Here is a tiny trained network, its code and every weight. The questions are about switching its units off for an input and a class, where a switched-off unit gives its printed mean instead of its output.

import numpy as np


def w(rows, s, z=0):
    codes = np.array(rows[::2]) - 128.0
    scale = np.full(codes.shape[1], s)
    scale[-1] = z or s
    return codes * scale


def f(y):
    return np.maximum(y, 0)


def log_softmax(a):
    a = a - a.max(-1, keepdims=True)
    return a - np.log(np.exp(a).sum(-1, keepdims=True))


def net(x, mask):
    res = np.array(x, float).reshape(1, 6) / 4 @ E
    y = f(res @ A[0][:, :-1].T + A[0][:, -1])
    res = res + np.where(mask, y, B[0][:, -1]) @ B[0][:, :-1]
    return log_softmax(res[-1] @ U[:, :-1].T + U[:, -1])


A, B = {}, {}
E = w([
[211,157,89,113,123,90,86,35],'x0',
[139,245,118,215,145,60,151,163],'x1',
[149,140,80,122,17,136,56,228],'x2',
[195,55,192,162,28,111,205,120],'x3',
[168,146,145,1,157,71,168,204],'x4',
[46,181,134,77,31,110,150,95],'x5',
],0.0079)
A[0] = w([
[119,173,119,82,47,173,140,111,126],'n1',
[183,110,77,119,91,138,95,182,50],'n2',
[62,157,156,94,122,103,183,38,126],'n3',
[161,130,78,157,95,147,64,173,128],'n4',
[70,229,185,159,80,56,133,122,136],'n5',
[50,174,62,92,192,174,66,138,121],'n6',
[145,113,94,196,53,133,155,34,117],'n7',
[90,136,108,89,146,106,221,30,79],'n8',
[123,105,159,63,154,24,126,168,60],'n9',
[104,136,116,118,201,139,156,91,111],'n10',
[168,118,103,75,132,73,179,131,97],'n11',
[174,162,116,51,164,80,195,189,76],'n12',
[70,56,151,121,154,175,132,185,119],'n13',
[175,32,134,79,172,223,68,118,135],'n14',
[96,64,152,15,130,157,97,109,59],'n15',
[217,151,87,96,91,87,68,29,253],'n16',
[75,88,139,69,94,145,90,155,130],'n17',
[113,86,157,174,201,115,163,119,115],'n18',
[41,137,192,163,114,206,165,229,194],'n19',
[110,180,133,106,46,157,100,147,119],'n20',
[84,140,76,91,182,129,79,139,82],'n21',
[126,121,77,115,76,123,78,181,119],'n22',
[146,187,134,138,146,78,172,132,114],'n23',
[80,127,128,254,101,172,74,76,48],'n24',
[187,128,143,52,138,104,152,170,64],'n25',
[175,60,136,146,166,124,88,143,208],'n26',
[86,105,127,241,123,192,98,101,51],'n27',
[112,131,199,83,141,69,137,183,71],'n28',
[98,190,30,106,189,95,66,79,93],'n29',
[136,163,150,201,171,104,141,193,121],'n30',
[62,104,135,50,82,164,128,79,127],'n31',
[80,122,73,122,86,121,99,169,135],'n32',
[193,92,203,156,61,103,210,117,141],'n33',
[121,179,60,133,142,56,195,162,64],'n34',
],0.0083,0.0026)
B[0] = w([
[168,133,167,178,153,161,168,168,189],'n1',
[133,60,67,126,180,143,155,172,191],'n2',
[168,91,153,139,228,141,208,168,195],'n3',
[149,91,108,123,197,122,203,145,203],'n4',
[209,163,141,189,165,198,92,70,212],'n5',
[54,116,181,183,34,51,147,185,223],'n6',
[83,109,126,90,108,104,105,116,225],'n7',
[144,79,80,126,179,133,187,153,195],'n8',
[106,56,80,97,91,166,107,56,185],'n9',
[148,99,97,146,145,122,197,196,186],'n10',
[72,131,108,87,115,129,124,111,177],'n11',
[72,119,91,88,93,166,127,50,206],'n12',
[171,181,180,97,164,124,68,88,202],'n13',
[137,165,145,203,98,181,104,113,245],'n14',
[130,125,112,249,114,155,60,66,208],'n15',
[190,171,217,38,187,75,68,155,254],'n16',
[135,178,118,133,142,154,141,133,196],'n17',
[144,73,109,82,207,108,182,176,198],'n18',
[158,191,202,2,161,79,79,140,237],'n19',
[170,91,106,117,161,169,203,151,196],'n20',
[94,101,148,168,65,52,165,138,186],'n21',
[163,78,76,144,164,155,181,177,201],'n22',
[128,145,110,176,151,155,126,101,181],'n23',
[55,96,58,49,126,174,107,78,228],'n24',
[87,91,77,98,68,179,109,82,191],'n25',
[149,159,187,171,142,150,158,164,209],'n26',
[74,114,65,49,108,134,113,69,217],'n27',
[97,112,83,91,110,117,100,82,180],'n28',
[102,131,167,127,83,117,125,159,212],'n29',
[194,215,146,192,109,215,75,59,196],'n30',
[191,193,155,206,152,191,93,121,199],'n31',
[128,101,145,125,181,118,204,147,187],'n32',
[54,109,195,202,65,41,138,163,244],'n33',
[161,135,112,179,92,150,119,81,182],'n34',
],0.0068,0.0085)
U = w([
[50,104,11,38,69,151,93,38,95],'0',
[180,189,124,227,112,197,76,76,48],'1',
[155,67,75,108,197,128,223,202,67],'2',
[49,112,175,170,10,1,136,177,109],'3',
[166,158,137,138,142,158,129,130,254],'4',
[169,197,186,2,150,81,49,137,138],'5',
],0.0098,0.0064)

Each question gives the input, the list of numbers given to net, and the class t.
The units are the neurons (one row each of A and B). Each row of codes is followed by its name. A weight is (code - 128) times the scale printed after its matrix; where a second scale follows, it is the last column's (A, B and U).
mask holds one flag per neuron, in row order. A switched-off neuron (its flag False) gives its mean, the last column of its row in B, instead of its output. The means were averaged over made-up inputs and are rounded, as every weight is.
A unit's drop is (log p(t) with every unit on - log p(t) with that unit switched off) / (log p(t) with every unit on - log p(t) with every unit switched off).
The circuit of an input: a set's keep is (log p(t) with only the set's units on - log p(t) with every unit switched off) / (log p(t) with every unit on - log p(t) with every unit switched off). Starting from the 12 units with the biggest drops (on a tie, the unit counted first), units are removed one at a time, each time the one whose removal leaves the highest keep (on an exact tie, the one counted first), for as long as the keep stays at least 0.8.
units of the circuit, in order: the units of the circuit, biggest drop first
most important unit: the unit with the biggest drop
k most important neurons: the k neurons with the biggest drops, biggest first
drop of u: that unit's drop, to one decimal
input [2,-4,1,8,-8,0], class 0: most important unit	n24
input [6,-3,-1,8,7,2], class 3: 3 most important neurons	(n33, n24, n27)
input [-2,4,-7,-6,-2,4], class 2: units of the circuit, in order	(n3, n8)
input [6,-2,-3,3,-3,7], class 4: 4 most important neurons	(n19, n3, n8, n31)
input [1,5,7,-6,-1,5], class 2: 2 most important neurons	(n20, n22)
input [8,-1,3,-8,4,7], class 3: 2 most important neurons	(n6, n21)
input [-8,8,-6,-7,-1,-7], class 1: 4 most important neurons	(n30, n16, n34, n23)
input [8,-7,8,6,-3,-7], class 2: 2 most important neurons	(n2, n4)
input [-6,-8,0,-6,5,-4], class 1: 2 most important neurons	(n15, n14)
input [6,0,6,5,7,-6], class 0: 2 most important neurons	(n25, n12)
input [-5,-6,7,-7,-4,4], class 2: units of the circuit, in order	(n22, n32)
input [-1,-5,4,-3,-3,1], class 1: 2 most important neurons	(n31, n15)
input [-3,7,6,-7,3,-3], class 1: 4 most important neurons	(n30, n33, n34, n5)
input [-5,-6,-5,-8,-3,3], class 3: 2 most important neurons	(n6, n21)
input [2,4,-3,8,-7,-4], class 3: most important neuron	(n33)
input [8,-3,-4,6,-8,2], class 0: 4 most important neurons	(n24, n27, n19, n7)
input [4,4,7,4,7,-5], class 0: 2 most important neurons	(n12, n25)
input [-4,-6,4,-2,5,-3], class 1: units of the circuit, in order	(n15, n14)
input [4,1,0,-8,0,-8], class 3: units of the circuit, in order	(n6, n21)
input [3,-2,-4,7,4,4], class 3: units of the circuit, in order	(n33)
input [7,4,0,-8,-3,-2], class 3: units of the circuit, in order	(n6, n29)
input [-7,-7,2,-7,3,0], class 1: drop of n13	0.3
input [-7,0,-8,2,-4,0], class 2: drop of n8	0.1
input [-7,-2,-3,3,4,-3], class 5: drop of n13	0.1
input [4,4,-5,-8,-5,2], class 3: drop of n17	0.0
